Here is a tiny trained network, its code and every weight. The questions are about switching its units off for an input and a target symbol, where a switched-off unit gives its printed mean instead of its output.

import numpy as np


def w(rows, s, z=0):
    codes = np.array(rows[::2]) - 128.0
    scale = np.full(codes.shape[1], s)
    scale[-1] = z or s
    return codes * scale


def f(y):
    return y / 2 * (1 + np.tanh(0.7978845608 * (y + 0.044715 * y**3)))


def softmax(a):
    e = np.exp(a - a.max(-1, keepdims=True))
    return e / e.sum(-1, keepdims=True)


def log_softmax(a):
    a = a - a.max(-1, keepdims=True)
    return a - np.log(np.exp(a).sum(-1, keepdims=True))


def net(x, mask):
    ids = ['αγδζλξπτφ'.index(c) for c in x.split()]
    T = len(ids)
    res = E[ids] + P[:T]
    r = res
    for j in range(3):
        rows = slice(2 * j, 2 * j + 2)
        q, k, v = (r @ M[0][rows].T for M in (Q, K, V))
        z = softmax(np.where(np.tri(T) > 0, q @ k.T / 2**0.5, -1e9)) @ v
        o = O[0][rows]
        res = res + np.where(mask[j], z, o[:, -1]) @ o[:, :-1]
    y = f(res @ A[0][:, :-1].T + A[0][:, -1])
    res = res + np.where(mask[3:19], y, B[0][:, -1]) @ B[0][:, :-1]
    return log_softmax(res[-1] @ U[:, :-1].T + U[:, -1])


Q, K, V, O, A, B = {}, {}, {}, {}, {}, {}
E = w([
[113,24,35,165,130,150,107,122,99],'α',
[143,137,61,182,195,79,112,176,58],'γ',
[106,73,116,141,139,130,129,253,141],'δ',
[133,159,87,214,98,140,164,158,141],'ζ',
[188,159,51,89,149,208,92,131,137],'λ',
[148,117,125,92,58,71,145,146,156],'ξ',
[148,181,102,80,109,74,62,128,173],'π',
[105,156,136,145,86,172,24,89,169],'τ',
[132,177,180,98,178,161,147,160,198],'φ',
],0.015)
P = w([
[35,163,36,91,116,144,150,153,100],'0',
[60,145,42,102,116,140,147,158,119],'1',
[80,150,57,108,101,143,133,169,125],'2',
[99,136,73,122,105,139,127,174,130],'3',
[125,137,84,131,105,138,119,171,129],'4',
[143,133,99,137,113,135,117,166,137],'5',
[162,133,117,143,108,133,111,162,139],'6',
[181,132,128,149,111,126,105,155,145],'7',
[198,125,146,169,118,124,108,147,157],'8',
[222,122,159,173,118,120,94,147,159],'9',
[232,115,173,181,112,117,93,149,162],'10',
[254,107,188,191,113,116,88,147,174],'11',
],0.011)
Q[0] = w([
[178,100,72,193,151,133,108,247,145],'h1',
[82,83,195,98,188,117,114,97,89],'h1',
[165,105,69,196,126,111,92,237,126],'h2',
[209,149,56,124,101,179,74,167,159],'h2',
[84,110,194,45,163,118,155,20,86],'h3',
[158,171,75,117,97,132,83,146,173],'h3',
],0.015)
K[0] = w([
[235,116,200,177,98,108,124,91,151],'h1',
[89,121,39,150,160,138,173,162,91],'h1',
[226,136,151,150,140,139,74,126,165],'h2',
[190,124,212,135,115,91,100,122,163],'h2',
[11,148,69,108,133,130,161,143,110],'h3',
[198,145,231,118,171,140,112,140,201],'h3',
],0.013)
V[0] = w([
[135,205,127,127,66,120,234,66,156],'h1',
[27,154,91,185,149,253,77,80,124],'h1',
[55,135,173,168,107,40,76,148,161],'h2',
[123,78,136,193,129,150,171,155,100],'h2',
[169,43,59,208,66,104,121,134,73],'h3',
[134,105,180,173,178,153,205,171,125],'h3',
],0.0073)
O[0] = w([
[241,199,135,38,154,212,172,190,117,249],'h1',
[246,131,217,203,159,95,12,82,200,133],'h1',
[140,80,123,1,182,64,79,91,156,183],'h2',
[101,129,156,97,130,214,94,126,59,80],'h2',
[165,209,13,58,77,184,123,27,90,192],'h3',
[36,125,69,142,243,204,19,170,156,123],'h3',
],0.0058,0.0015)
A[0] = w([
[165,178,147,110,102,109,148,82,114,135],'n1',
[199,22,77,73,134,138,109,169,107,161],'n2',
[83,157,86,78,69,167,186,126,17,68],'n3',
[172,142,121,87,217,106,109,186,119,101],'n4',
[79,128,131,96,101,184,136,146,67,127],'n5',
[70,154,127,76,150,142,121,134,131,111],'n6',
[67,65,101,125,145,92,104,109,88,90],'n7',
[79,136,209,177,200,141,88,79,183,135],'n8',
[117,144,95,159,223,41,136,63,26,95],'n9',
[103,151,143,79,135,201,25,52,155,82],'n10',
[85,117,110,137,160,230,181,136,51,93],'n11',
[81,142,119,124,100,85,54,45,162,151],'n12',
[46,107,199,124,196,130,141,167,161,4],'n13',
[118,158,95,164,119,170,98,164,105,123],'n14',
[135,223,226,111,131,134,204,137,189,104],'n15',
[175,168,87,116,144,223,1,130,133,131],'n16',
],0.007,0.0038)
B[0] = w([
[150,150,109,130,114,132,126,64,125,143],'n1',
[43,151,106,68,188,99,109,87,169,212],'n2',
[200,102,178,127,137,189,90,156,77,186],'n3',
[125,142,204,76,113,123,110,126,103,176],'n4',
[161,70,122,165,150,155,109,160,166,141],'n5',
[167,121,113,167,134,142,94,172,138,122],'n6',
[151,47,96,159,114,89,96,174,117,122],'n7',
[146,83,92,76,101,190,193,179,60,160],'n8',
[102,150,159,73,111,88,129,144,56,135],'n9',
[78,99,151,92,72,60,192,152,96,127],'n10',
[228,115,151,185,102,127,2,154,179,155],'n11',
[134,83,205,124,93,150,111,124,86,135],'n12',
[176,121,85,125,76,122,120,70,97,167],'n13',
[118,128,166,169,166,123,148,95,135,212],'n14',
[144,50,45,121,137,166,43,167,99,162],'n15',
[14,178,172,138,174,125,167,77,137,254],'n16',
],0.0066,0.0055)
U = w([
[93,55,37,143,129,136,68,74,119,6],'α',
[148,171,141,128,168,76,118,132,1,49],'γ',
[83,90,190,126,166,128,141,238,182,217],'δ',
[160,180,101,232,103,164,201,135,149,151],'ζ',
[89,212,117,98,193,183,138,53,165,217],'λ',
[118,138,76,45,68,84,240,126,140,152],'ξ',
[202,158,161,96,83,74,41,95,195,101],'π',
[85,108,202,120,46,156,123,108,86,86],'τ',
[211,104,117,53,114,225,120,160,83,107],'φ',
],0.0053,0.002)

Each question gives the input, a string of symbols that net reads in full, and the target symbol t.
The units are the heads (2 rows each of Q, K, V and O) and the neurons (one row each of A and B). Each row of codes is followed by its name. A weight is (code - 128) times the scale printed after its matrix; where a second scale follows, it is the last column's (O, A, B and U).
mask holds one flag per unit, heads first, then neurons. A switched-off unit (its flag False) gives its mean, the last column of its rows in O or B, instead of its output. The means were averaged over made-up inputs and are rounded, as every weight is.
A unit's drop is (log p(t) with every unit on - log p(t) with that unit switched off) / (log p(t) with every unit on - log p(t) with every unit switched off).
The circuit of an input: a set's keep is (log p(t) with only the set's units on - log p(t) with every unit switched off) / (log p(t) with every unit on - log p(t) with every unit switched off). Starting from the 12 units with the biggest drops (on a tie, the unit counted first), units are removed one at a time, each time the one whose removal leaves the highest keep (on an exact tie, the one counted first), for as long as the keep stays at least 0.8.
circuit, biggest first: the units of the circuit, biggest drop first
k most important neurons: the k neurons with the biggest drops, biggest first
heads that matter: for each layer, one digit per head in row order, 1 if its drop is at least 0.15 and else 0, layers parted by /
drop of u: that unit's drop, to one decimal
input ζ λ δ γ δ, target α: circuit, biggest first -> h1; h3
input φ α δ φ φ, target φ: heads that matter -> 001
input τ τ φ ζ ζ φ τ, target δ: heads that matter -> 001
input γ α τ, target π: heads that matter -> 111
input δ φ δ δ ζ α, target λ: heads that matter -> 101
input ζ δ δ δ δ λ λ τ ζ, target π: circuit, biggest first -> h1; h2
input λ ζ τ ζ ξ τ π π δ τ δ λ, target λ: circuit, biggest first -> n16
input ζ ζ δ δ ζ τ λ ζ π γ, target ξ: circuit, biggest first -> h1; h2; h3; n11
input ζ γ ζ δ, target λ: 2 most important neurons -> n16; n2
input ζ ζ λ ξ δ δ δ δ ζ, target λ: heads that matter -> 001
input ζ λ γ τ α γ α λ ζ δ δ τ, target τ: circuit, biggest first -> n12; h1; n10
input δ α δ δ ζ π ζ, target ξ: circuit, biggest first -> h2; h3; h1
input ξ τ δ δ δ ζ ξ, target φ: circuit, biggest first -> h1; n3; n16
input ξ ξ δ ζ ξ γ, target φ: 4 most important neurons -> n3; n16; n11; n5
input λ γ δ ζ δ π ζ δ δ ζ λ, target ζ: circuit, biggest first -> h2
input ζ δ ζ δ δ ξ ξ ζ, target φ: heads that matter -> 101
input ζ ξ α ζ ζ π ζ γ ζ α, target λ: circuit, biggest first -> h3; n16; n2
input ζ δ τ α, target π: circuit, biggest first -> h1; h3
input τ γ γ, target π: drop of h2 -> 0.1
input τ ζ γ γ ζ δ τ ξ γ ξ φ λ, target δ: circuit, biggest first -> h3
input φ δ ξ ζ, target φ: drop of h1 -> 0.9
